Below are the code and all the weights of a small trained network. Each question names an input and a class and asks about switching units off, where a switched-off unit gives its printed mean instead of its output.

import numpy as np


def w(rows, s, z=0):
    codes = np.array(rows[::2]) - 128.0
    scale = np.full(codes.shape[1], s)
    scale[-1] = z or s
    return codes * scale


def norm(h):
    return h / np.sqrt((h * h).mean(-1, keepdims=True) + 1e-5)


def f(y):
    return np.maximum(y, 0)


def log_softmax(a):
    a = a - a.max(-1, keepdims=True)
    return a - np.log(np.exp(a).sum(-1, keepdims=True))


def net(x, mask):
    res = np.array(x, float).reshape(1, 6) / 4 @ E
    u = 0
    for l in range(3):
        y = f(norm(res) @ A[l][:, :-1].T + A[l][:, -1])
        res = res + np.where(mask[u : u + 6], y, B[l][:, -1]) @ B[l][:, :-1]
        u += 6
    return log_softmax(norm(res)[-1] @ U[:, :-1].T + U[:, -1])


A, B = {}, {}
E = w([
[198,195,64],'x0',
[198,221,255],'x1',
[48,117,249],'x2',
[169,21,96],'x3',
[19,208,119],'x4',
[8,155,14],'x5',
],0.0046)
A[0] = w([
[36,150,90,114],'0.n1',
[218,152,155,105],'0.n2',
[186,114,133,127],'0.n3',
[137,147,134,119],'0.n4',
[163,251,42,125],'0.n5',
[76,34,214,254],'0.n6',
],0.015,0.0049)
B[0] = w([
[166,74,103,213],'0.n1',
[88,50,159,201],'0.n2',
[130,96,223,177],'0.n3',
[78,195,145,141],'0.n4',
[2,166,180,231],'0.n5',
[164,207,77,254],'0.n6',
],0.0094,0.0085)
A[1] = w([
[188,79,204,144],'1.n1',
[200,90,72,2],'1.n2',
[160,84,200,181],'1.n3',
[68,2,206,181],'1.n4',
[133,244,88,112],'1.n5',
[177,85,112,79],'1.n6',
],0.0068,0.0018)
B[1] = w([
[134,58,59,209],'1.n1',
[165,224,37,158],'1.n2',
[253,131,122,206],'1.n3',
[253,42,49,254],'1.n4',
[162,117,247,219],'1.n5',
[75,100,71,152],'1.n6',
],0.0054,0.0037)
A[2] = w([
[52,14,125,39],'2.n1',
[91,141,71,184],'2.n2',
[138,79,140,97],'2.n3',
[62,241,194,216],'2.n4',
[103,189,121,3],'2.n5',
[51,1,56,202],'2.n6',
],0.0086,0.0028)
B[2] = w([
[218,115,76,175],'2.n1',
[50,244,196,190],'2.n2',
[220,147,134,149],'2.n3',
[196,131,208,254],'2.n4',
[116,103,161,145],'2.n5',
[171,200,1,239],'2.n6',
],0.0083,0.0063)
U = w([
[9,152,191,137],'0',
[143,86,158,240],'1',
[53,174,29,135],'2',
[136,160,209,115],'3',
[129,21,160,2],'4',
],0.015,0.0049)

Each question gives the input, the list of numbers given to net, and the class t.
The units are the neurons (one row each of A and B). Each row of codes is followed by its name. A weight is (code - 128) times the scale printed after its matrix; where a second scale follows, it is the last column's (A, B and U).
mask holds one flag per neuron, layer by layer. A switched-off neuron (its flag False) gives its mean, the last column of its row in B, instead of its output. The means were averaged over made-up inputs and are rounded, as every weight is.
A unit's drop is (log p(t) with every unit on - log p(t) with that unit switched off) / (log p(t) with every unit on - log p(t) with every unit switched off).
top k neurons: the k neurons with the biggest drops, biggest first
k most important neurons of layer l: the k neurons of layer l with the biggest drops, biggest first
drop of u: that unit's drop, to one decimal
input [-6,-7,8,-3,8,6], class 2: top neuron	[0.n1]
input [8,1,-2,5,1,0], class 0: top 3 neurons	[0.n5; 0.n1; 1.n1]
input [5,-1,5,4,2,0], class 2: top 3 neurons	[0.n5; 0.n1; 2.n4]
input [-6,1,4,5,-6,4], class 3: top 4 neurons	[0.n6; 0.n1; 1.n5; 2.n6]
input [6,-7,4,8,-6,2], class 2: 2 most important neurons of layer 0	[0.n2; 0.n1]
input [-5,-7,5,-3,-5,1], class 2: top 2 neurons	[0.n5; 2.n4]
input [2,8,-2,7,-2,6], class 4: top 2 neurons	[0.n2; 0.n6]
input [5,0,0,4,-6,0], class 4: top 2 neurons	[0.n3; 0.n6]
input [-5,-4,-3,3,3,-7], class 2: top 2 neurons	[0.n5; 2.n4]
input [1,0,5,5,-2,3], class 2: top 2 neurons	[0.n5; 0.n3]
input [7,-4,2,-5,4,6], class 0: 2 most important neurons of layer 0	[0.n5; 0.n2]
input [-4,-7,-6,6,-2,-2], class 2: 2 most important neurons of layer 0	[0.n2; 0.n1]
input [-6,-4,-7,1,-8,2], class 2: 2 most important neurons of layer 2	[2.n4; 2.n6]
input [-8,2,-4,4,0,1], class 2: 2 most important neurons of layer 0	[0.n5; 0.n3]
input [8,1,-1,-4,8,-4], class 0: most important neuron of layer 0	[0.n5]
input [5,6,-4,0,5,6], class 0: drop of 0.n5	0.4
input [-3,5,-3,-8,-7,8], class 0: drop of 0.n5	0.6
input [8,-3,-8,0,4,2], class 0: drop of 2.n2	0.0
input [6,5,0,-1,7,1], class 0: drop of 0.n5	0.6
